Each row, then one of two labels for whether it has a hidden trait; a new part has new ones
(in the rows, 128 means zero)
[ 87 137 130 136 118 102  95 172 169  95 129  71 111 135 182 116 135 211
  76  85  84 123  66 126 158 141 107 126  58 112 114  78]
<44>
[ 97 131 153 131 117  93  63 154 171  86 135  82 115 117 184 110 153 196
  73  88 123 129 134 132 140 120 133 111  42 113  96  80]
<44>
[102 142 148 131 111 102  63 147 159  77 139  70 111 113 199 115 141 214
  79  81 109 127 140 140 126 129 147 107  44 116 102  65]
<44>
[163 126 131 130 150 122 153 146 128 151 124 151 145 182 130 110  93 126
 145 159 149 113 122 121 123 122  79 134  92 137 120 167]
<44>
[ 45 109 151 124 109 164 154 155 115 113 160 122 150 125  73 122 133 186
 144 100 152 134 172 121 121 130 130 113 162 135 160 172]
<47>
[101 141 154 128 117  62  81 164 171  90 148  67 104 121 227 130 154 209
  76 101 118 120 100 126 137 140 136 117  23 114  93  91]
<44>
[ 46 119 143 126 125 147 139 153 131 118 152 108 144 130  91 122 150 177
 122 119 131 148 172 103 116 124 114 120 199 137 134 153]
<47>
[149 123 133 125 157 140  94 114 122 144 135 132 133 140 149 111 109  84
 138 159 118 107 154 120 132 112 132 122 107 139 126 138]
<44>
[134 114 150 117 143 129 122 107 160 145 134 171 145 169 140 106 121 110
 127 143 182 124 133 119  96 123  99 110 122 117 120 152]
<44>
[ 29 113 154 121 139 106 174 160 150 126 152 118 158 146  92 127 133 153
 136  96  84 123 167  91 127 126 136 115 185 131 122 122]
<47>
[106 140 147 123 133  86  65 163 157  81 144  75 115 138 184 125 131 227
 100  92 151 123 129 116 134 134 136 127  20 107  99  58]
<44>
[138 136 127 136 115 131 125 150 136 136 118 160 141 161  69 140  97 165
 117 124 134 133 106 129 118 121  93 111 102 117 110 192]
<44>
[111 135 128 138 108 133  97 146 137 135 139 160 134 164  83 162 100 180
 115 105 118 127 102 138 121 114 126 104  97 125 122 179]
<44>
[167 114 137 132 166 128 143 122 117 156 143 128 146 142 124 106 119  96
 154 153 133 113 133 118 121 137  91 139 109 131 127 135]
<44>
[102 141 148 112 134 101  57 140 172  94 143  70 106 123 222 114 152 201
  78  97 140 121 110 113 122 153 143 103   4  97  98  88]
<44>
[ 72 114 161 123 166  89 189 165 145 128 147 119 145 152  98 129 124 139
 154  90  69 113 152  94 135 139 155 118 170 131 121 122]
<47>
[ 95 130 144 125 140 131 177 122 119 116 120 123 148 118 119 115 119  85
 126 118  91 106  51 117 113 125 141 109 103 112 125  88]
<47>
[ 71 122 143 117 107 209 117 118 109 102 141 124 146 112  99  98 155 160
 121 135 184 144 145 115  98 115 128  99 154 127 148 150]
<47>
[107 151 147 125 179  74 174 144 106 125 123 117 127 157 106 128 128 101
 143 105  82 125 134 114 137 126 184 119 121 128 113  88]
<47>
[ 91 153 130 131 121 172 124 126  79 108 124 117 123 120 102 112 157 153
 129 142 164 144 140 124 116 112 139 121 116 136 145 129]
<47>
[ 57 115 165 123 126 149 178 145  87 126 162 138 150 146  99 121  99 144
 162  83 134 112 121 137 135 134 169 101  89 131 157 145]
<47>
[ 57 121 149 131 100 184 161 136  79 110 157 135 151 125  86 117 108 163
 147 125 157 116  97 141 124 124 136 109 110 133 175 149]
<47>
[128 125 136 114 138 136  67 105 149 139 126 165 135 160 164 120 105 117
 112 140 141 114 140 122 112  96 142  90 110 134 120 175]
<44>
[103 156 143 124 185  76 155 156 116  98 122 116 116 151 102 128 159 114
 130 114  87 138 170 103 131 123 173 125 164 133 105  93]
<47>
[107 122 139 137 112 135  71 130 121 129 150 144 134 133  93 162 121 156
 116 101 109 129  95 139 119 122 136 109  89 119 134 150]
<44>
[165 111 142 129 172 142 118 104 108 155 151 131 136 129 136 116 124 105
 153 147 126 116 128 118 121 129 127 130 115 125 125 107]
<44>
[152 109 150 131 141 133 137 117 122 151 150 137 147 146  93 124 134 138
 145 114 161 138 103 120  92 144  91 115 112  99 113 119]
<44>
[ 49 124 125 133 121 167 190 146 140 118 117 111 151 108 100 123 140 139
 110 127  75 119  91 103 116 118  92 133 184 126 132  97]
<47>
[133 141 116 135 145 140  74 124 121 131 123 132 129 137 124 137  84 126
 120 149  92 115 150 128 147  97 139 114  87 138 109 168]
<44>
[ 89 148 153 125 150 111 137 154  88 119 153 127 118 153  79 123 138 166
 156 115 150 145 206 126 136 128 187 111 119 142 144 143]
<47>
[103 139 149 128 116  89  72 157 166  82 143  78 103 114 203 121 153 189
  69  83 102 120  93 129 141 142 131 112  40 110  94  84]
<44>
[109 141 168 123 123  80  35 156 161  83 152  62 113 123 190 130 149 193
  71  87 139 125 127 128 122 133 156 106  25 119  89  64]
<44>
[101 144 147 125 139 149 134 132  72 118 145 132 126 140  85 117 121 134
 160 117 165 132 147 139 131 123 185  99  76 131 156 143]
<47>
[ 99 141 149 116 128 106  52 134 168  77 143  63 112 122 199 110 137 199
  91  86 148 128 169 128 110 133 167 106  31 110  97  27]
<44>
[159 117 146 138 142 133 134 130 109 145 152 125 140 142  70 131 139 137
 146 112 148 135 110 121 103 143  85 130 105 102 113 120]
<44>
[ 83 137 135 129 123 104  91 164 158  88 133  75 112 125 222 118 149 208
  80  81  93 121  84 122 149 144 120 123  21 103 113  96]
<44>
[111 144 162 116 130  85  37 141 172  86 152  61 108 117 226 124 149 182
  83  92 142 120 127 121 115 140 152 100  20 115  91  64]
<44>
[ 82 130 135 124 128 126  80 138 157  94 127  68 115 128 185 106 138 208
  95  77 127 133 142 127 133 125 138 116  50 109 109  54]
<44>
[ 88 130 142 123 118 129  63 136 163  82 129  71 112 115 203 107 148 209
  91  78 115 131 150 133 125 128 147 102  49 104 106  39]
<44>
[ 97 133 140 111 130 135  57 112 167  74 131  55 104 111 236  98 147 203
  94  72 145 132 168 121 104 134 158  88  33  98 105  60]
<44>

Next part:
[135 129 121 137 129 145 129 120 105 122 150 193 133 177 134 103 134 121
 107 126 178 110 131 120 131 115 131  91 141 129 132 134 128 126 116 147
 152 134 140 128 134 123 132 126 126 129 104 130 120 142 125 129 130 146
 137 128 126 124 127 133 120 126 125 124 123 144 139 135 110 119 131 130
 126 125 134 120 125 120 138 122 127 134 134 130 128 132 121 134]
kan
[129 119 128 144 136 130 128 128 128 126 148 182 135 171 132 124 128 130
 117 121 134 127 128 127 129 121 137 127 123 129 131 127 133 164 124 128
 146 151 135 129 131 128 120 119 124 129 132 136 129 140 130 128 157  64
 128 125 155 126 126 129 143 129 129 133 145 134 127 137 141 127 116 128
 140 128 134 128 122 128 129 128 127 122 136 124 127 128 122 130]
kan
[138 144 124 124 124 128 129 127 132 127 112   1 133  87 122 134 127 123
 132 130 130 137 128 127 127 130 132 115  89  95 121 150 144 129 126 121
  86 177 131 132 147 114 154 117 129 123 162 131 126 130 152 129 170  91
 128 128 127 107 113 128 129 120 140 119 146 110 104 128 122 124 110 119
 131 119 128 131 145 130  85 127 128 145 121 127 146 135 108 129]
kan
[134 115 126 143 136 149 132 147 126 127 128 139 129 171 132  93 127 126
 131 120 131 124 128 127 129 127 135 100 126 124 128 132 126 130 123 122
 152 149 134 125 129 127 120 119 126 132 128 137 111 143 130 125 156 130
 128 126 174 128 129 129 151 128 129 133 128 138 129 136 124 124 114 128
 129 121 135 125 120 120 127 127 125 129 137 120 121 138 127 131]
kan
[133 132 127 142 124 142 129 118 101 138 142 182 138 173 132  94 131 112
 101 125 178 105 129 120 129 122 127 129 134 136 127 137 126 172 128 119
 155 140 138 131 127 152 111 127 130 134 111 128 118 140 136 125 157  77
 142 131 154 124 133 127 135 127 129 121 151 142 141 136 103 128 129 126
 131 118 137 128 128 122 126 120 131 112 137 115 127 135 116 134]
kan
[128 165 123 128 130 110 129 126 127 124 172 141 138 119 128 214 135 139
 129 131 163 125 114 108 129 115 130 158  94 108 137 128 122 127 113 118
 123 134 116 131 207 124 131 109 124 126  96 119 115 129 147 128 142 158
 149 126 144 107 134 124 110 127 128 124 126 132 117 140 126 129 172 131
 128 104 145 126 126 136 129 131 116 134 128 133 111 128 127 104]
ges
[126 126 124 126 145 115 134 135 130 124 129 199 131 130 132 134 106 130
 149 127   8 123 128 117 124 131 130 136 131 158 124 111 125 157 125 113
 127 134 144 133 130 130 108 128 129 106 122 128 114 136 148 134 134  94
 128 122 138 125 124 128 131 131 129 113 144 120 129 128 141 126 131 121
 129  96 149 126 125 141 124 124 144 119 129 121 127 128 127 130]
ges
[127 109 138 105 160  92 145 100 116 139 118   1 128 122 134 122 105 130
 169 128   1 127 127 116 120 148 121 128 122 179 124 133 106 128  92 147
  98 255 124 127 113  98  82 131 137 129 171 123 126 126 147 127 168  37
 134 133 135 132 130 122 114 130 126 136 133  86 129 124 131 133 124 108
 145 128 152 129 133 146 138 135 129  99 116 124 125 129 136 124]
ges
[136 119 133 143 144 125 138 129 125 127 138 165 132 157 127  81 130 117
 124 129 122 130 128 129 125 126 140 113 126 128 128 129 135 129 132 112
 131 156 127 124 129 147 124 121 122 132 132 141 107 135 130 121 124  42
 124 122 171 133 128 128 163 132 133 132 141 122 128 128 134 130 104 128
 133  78 129 131 130 123 124 129 124 125 133 131 129 128 129 124]
kan
[131 124 136 141 127 136 131 141 111 137 126 136 137 140 127  88 129 115
 124 126 127 125 127 129 127 133 128 133 115 123 125 133 128 131 122 119
 143 113 127 131 120 133 123 130 132 129 146 130 114 128 138 123 152  56
 128 129 154 129 128 125 144 131 131 132 151 124 128 133 133 131 115 123
 141  91 133 128 131 129 119 127 131 117 129 123 127 129 128 119]
kan
[126 150 129 134 126  97 132 127 139 131 151 255 129 127 130 194 126 137
 102 132 131 128 119 109 129 132 126 130 131 130 127 128 114 130 102 123
 128 207 122  93 180 115 129 122 130  98 122 127 110 162 151 128 161 114
 146 135 141 112 131 123 136 142 128 126 137 129 132 136 123 131 129 127
 134 119 129 128 127 128 116 127 129 129 128 131 114 124 123 107]
ges
[131 126 127 125 148 130 134 144 134 127 138 178 130 131 128 163 113 141
 137 128   1 132 125 129 121 132 122 141 120 155 128 109 109 126 112 138
 119 225 129 109 158 122 104 129 127 111 149 124 109 148 126 129 123  81
 148 125 113 119 123 127 109 134 126 120 139 104 127 127 137 124 116 129
 137 120 153 129 128 144 133 130 141 115 111 131 122 116 133 116]
ges
[126 113 128 149 139 145 132 128  95 129 155 255 136 195 135 107 126 110
 105 128 135 118 128 127 130 132 135 129 141 129 127 124 123 132 126 121
 174 134 132 114 118 160 124 128 130 124 128 136 127 155 122 127 146 132
 128 129 140 127 137 131 134 134 129 126 143 145 142 133 139 124 120 131
 144 121 129 123 113 117 125 127 116 127 129 112 111 129 131 132]
kan
[126 131 141 125 110 124 128 128 129 142 113   1 136 107 125 105 122 131
 128 138 164 125 141 128 131 117 114 100 120 121 126 128 138 134 128 155
 110 132 138 132 144 118 130 124 130 137 126 127 128 108 148 129 131 129
 129 125 141 108 128 127  88 128 127 104 131 127 132 135 124 126 139 127
 130 169 128 120 129 128 103 113 128 121 124 127 111 127 106 129]
kan
[124 140 143 125 111 134 122 102 127 130 110 160 136 125 123 132 125 123
 128 135 148 114 128 128 129 126 126 130 103 129 123 128 141 126 118 122
 100 156 134 162 125 129 139 120 126 130 140 122 128 103 131 123 164 129
 150 131 122 125 122 126 117 128 129 124 135 131 119 136  90 127 130 125
 140 115 130 127 151 130 121 120 129 130 124 124 128 132 127 122]
kan
[112 130 122 128 127 135 123 142 127 126 111 255 129 157 128 132 127 124
 128 137 148 135 128 128 126 143 135 134 114 128 120 111 126 142 150 107
 145  98 147 146 139 167 129 127 129 121 124 131 130 109 129 137  95 114
 148 128 122 123 128 127 130 131 128 125 139 146 128 118 141 115 145 132
 128 102 137 127 127 127 122 113 128 122 119 135 135 124 140 129]
ges
[126 129 127 136 133 133 126 116 126 126 125 120 127 156 129 105 126 123
 126 129  91 126 133 135 128 149 137 127 129 128 117 124 114 129 148 116
 136 128 151 161 109 130 126 128 127 127 171 132 127 127 136 136 101 119
 139 119 122 128 125 134 149 124 127 129 131 140 137 128 127 130 127 127
 144 112 135 124 126 132 128 116 143 115 128 132 128 121 143 125]
ges
[126 118 128 141 123 126 128 122 126 130 140 196 129 124 132 128 130 117
 128 125 177 126 128 128 128 123 126  95 129 138 130 127 128 129 114 144
 129 135 127 130 126 150 109 122 131 122 110 128 118 125 131 126 146  92
 139 130 150 127 135 131 134 128 125 125 149 130 142 134 106 124 129 134
 147 121 135 121 130 126 124 120 129 112 128 115 128 134 121 129]
kan
